Below is a small trained network, with its code and all its weights. Each question gives an input and a class and asks what happens when units are switched off, that is, made to give their printed mean instead of their output.

import numpy as np


def w(rows, s, z=0):
    codes = np.array(rows[::2]) - 128.0
    scale = np.full(codes.shape[1], s)
    scale[-1] = z or s
    return codes * scale


def norm(h):
    return h / np.sqrt((h * h).mean(-1, keepdims=True) + 1e-5)


def f(y):
    return y / 2 * (1 + np.tanh(0.7978845608 * (y + 0.044715 * y**3)))


def log_softmax(a):
    a = a - a.max(-1, keepdims=True)
    return a - np.log(np.exp(a).sum(-1, keepdims=True))


def net(x, mask):
    res = np.array(x, float).reshape(1, 3) / 4 @ E
    u = 0
    for l in range(4):
        y = f(norm(res) @ A[l][:, :-1].T + A[l][:, -1])
        res = res + np.where(mask[u : u + 8], y, B[l][:, -1]) @ B[l][:, :-1]
        u += 8
    return log_softmax(norm(res)[-1] @ U[:, :-1].T + U[:, -1])


A, B = {}, {}
E = w([
[85,183,203,130],'x0',
[84,3,166,175],'x1',
[72,160,44,133],'x2',
],0.011)
A[0] = w([
[109,96,105,130,120],'L0N0',
[132,119,254,78,60],'L0N1',
[110,130,148,118,121],'L0N2',
[192,113,97,59,37],'L0N3',
[137,205,110,97,73],'L0N4',
[92,124,184,62,242],'L0N5',
[57,56,106,147,3],'L0N6',
[43,50,117,199,63],'L0N7',
],0.0094,0.0044)
B[0] = w([
[68,110,131,92,138],'L0N0',
[135,171,170,173,228],'L0N1',
[143,135,112,179,134],'L0N2',
[197,77,77,70,145],'L0N3',
[94,122,134,211,187],'L0N4',
[97,207,113,113,254],'L0N5',
[161,19,135,143,159],'L0N6',
[149,1,54,198,223],'L0N7',
],0.0082,0.0041)
A[1] = w([
[48,22,156,128,29],'L1N0',
[223,146,103,149,120],'L1N1',
[140,149,126,27,73],'L1N2',
[91,76,125,126,3],'L1N3',
[121,86,1,75,120],'L1N4',
[236,100,67,59,137],'L1N5',
[222,154,12,88,185],'L1N6',
[189,102,251,83,94],'L1N7',
],0.0099,0.0025)
B[1] = w([
[182,71,38,134,206],'L1N0',
[232,129,209,2,171],'L1N1',
[136,53,194,164,138],'L1N2',
[156,74,62,110,135],'L1N3',
[106,92,167,146,228],'L1N4',
[82,126,199,37,218],'L1N5',
[94,81,253,42,253],'L1N6',
[162,241,93,163,195],'L1N7',
],0.0076,0.0054)
A[2] = w([
[27,57,120,160,191],'L2N0',
[82,212,146,126,253],'L2N1',
[134,236,72,127,159],'L2N2',
[82,80,190,142,82],'L2N3',
[81,88,67,146,77],'L2N4',
[250,110,169,111,206],'L2N5',
[119,126,17,89,141],'L2N6',
[184,44,55,185,139],'L2N7',
],0.011,0.0033)
B[2] = w([
[102,165,6,84,212],'L2N0',
[76,83,131,175,254],'L2N1',
[110,129,185,124,204],'L2N2',
[119,171,94,102,150],'L2N3',
[114,106,106,103,162],'L2N4',
[95,90,180,157,203],'L2N5',
[182,89,158,109,145],'L2N6',
[200,194,121,169,223],'L2N7',
],0.012,0.007)
A[3] = w([
[143,142,76,199,53],'L3N0',
[138,82,141,50,57],'L3N1',
[171,6,86,110,71],'L3N2',
[216,178,177,199,144],'L3N3',
[155,68,62,170,3],'L3N4',
[91,218,183,137,189],'L3N5',
[109,102,71,196,53],'L3N6',
[90,180,204,242,181],'L3N7',
],0.013,0.0042)
B[3] = w([
[112,108,104,94,151],'L3N0',
[130,108,188,112,151],'L3N1',
[196,136,151,123,175],'L3N2',
[58,144,124,189,173],'L3N3',
[248,126,85,130,167],'L3N4',
[188,59,134,220,224],'L3N5',
[168,88,44,67,159],'L3N6',
[108,144,127,228,252],'L3N7',
],0.011)
U = w([
[125,152,126,115,2],'0',
[95,142,178,255,225],'1',
[134,201,125,107,6],'2',
[36,146,58,78,130],'3',
[225,84,8,141,183],'4',
[128,71,240,40,190],'5',
],0.017,0.0086)

Each question gives the input, the list of numbers given to net, and the class t.
The units are the neurons (one row each of A and B). Each row of codes is followed by its name. A weight is (code - 128) times the scale printed after its matrix; where a second scale follows, it is the last column's (A, B and U).
mask holds one flag per neuron, layer by layer. A switched-off neuron (its flag False) gives its mean, the last column of its row in B, instead of its output. The means were averaged over made-up inputs and are rounded, as every weight is.
A unit's drop is (log p(t) with every unit on - log p(t) with that unit switched off) / (log p(t) with every unit on - log p(t) with every unit switched off).
k most important neurons: the k neurons with the biggest drops, biggest first
k most important neurons of layer l: the k neurons of layer l with the biggest drops, biggest first
drop when u is switched off: that unit's drop, to one decimal
input [7,3,2], class 3: most important neuron -> L2N0
input [-1,-6,1], class 5: 2 most important neurons -> L1N6, L0N1
input [8,3,5], class 4: 2 most important neurons of layer 0 -> L0N7, L0N1
input [8,5,4], class 4: 2 most important neurons -> L0N7, L1N0
input [-4,-3,7], class 3: 2 most important neurons -> L1N6, L1N4
input [0,-2,7], class 3: 2 most important neurons of layer 1 -> L1N7, L1N1
input [-1,0,3], class 3: 2 most important neurons of layer 0 -> L0N4, L0N7
input [7,2,5], class 3: 2 most important neurons -> L2N0, L1N7
input [-7,1,2], class 5: 2 most important neurons of layer 1 -> L1N6, L1N5
input [-2,-4,-7], class 5: 3 most important neurons of layer 1 -> L1N1, L1N5, L1N6
input [-3,-8,7], class 1: 4 most important neurons of layer 2 -> L2N0, L2N1, L2N4, L2N2
input [-3,-1,4], class 3: 2 most important neurons of layer 1 -> L1N1, L1N4
input [6,1,8], class 3: drop when L3N7 is switched off -> 0.1
input [-4,0,-1], class 5: drop when L1N0 is switched off -> 0.0
input [-2,-8,6], class 1: drop when L0N7 is switched off -> 0.1
input [7,5,0], class 4: drop when L0N7 is switched off -> 0.2
input [-1,-4,0], class 5: most important neuron -> L1N6
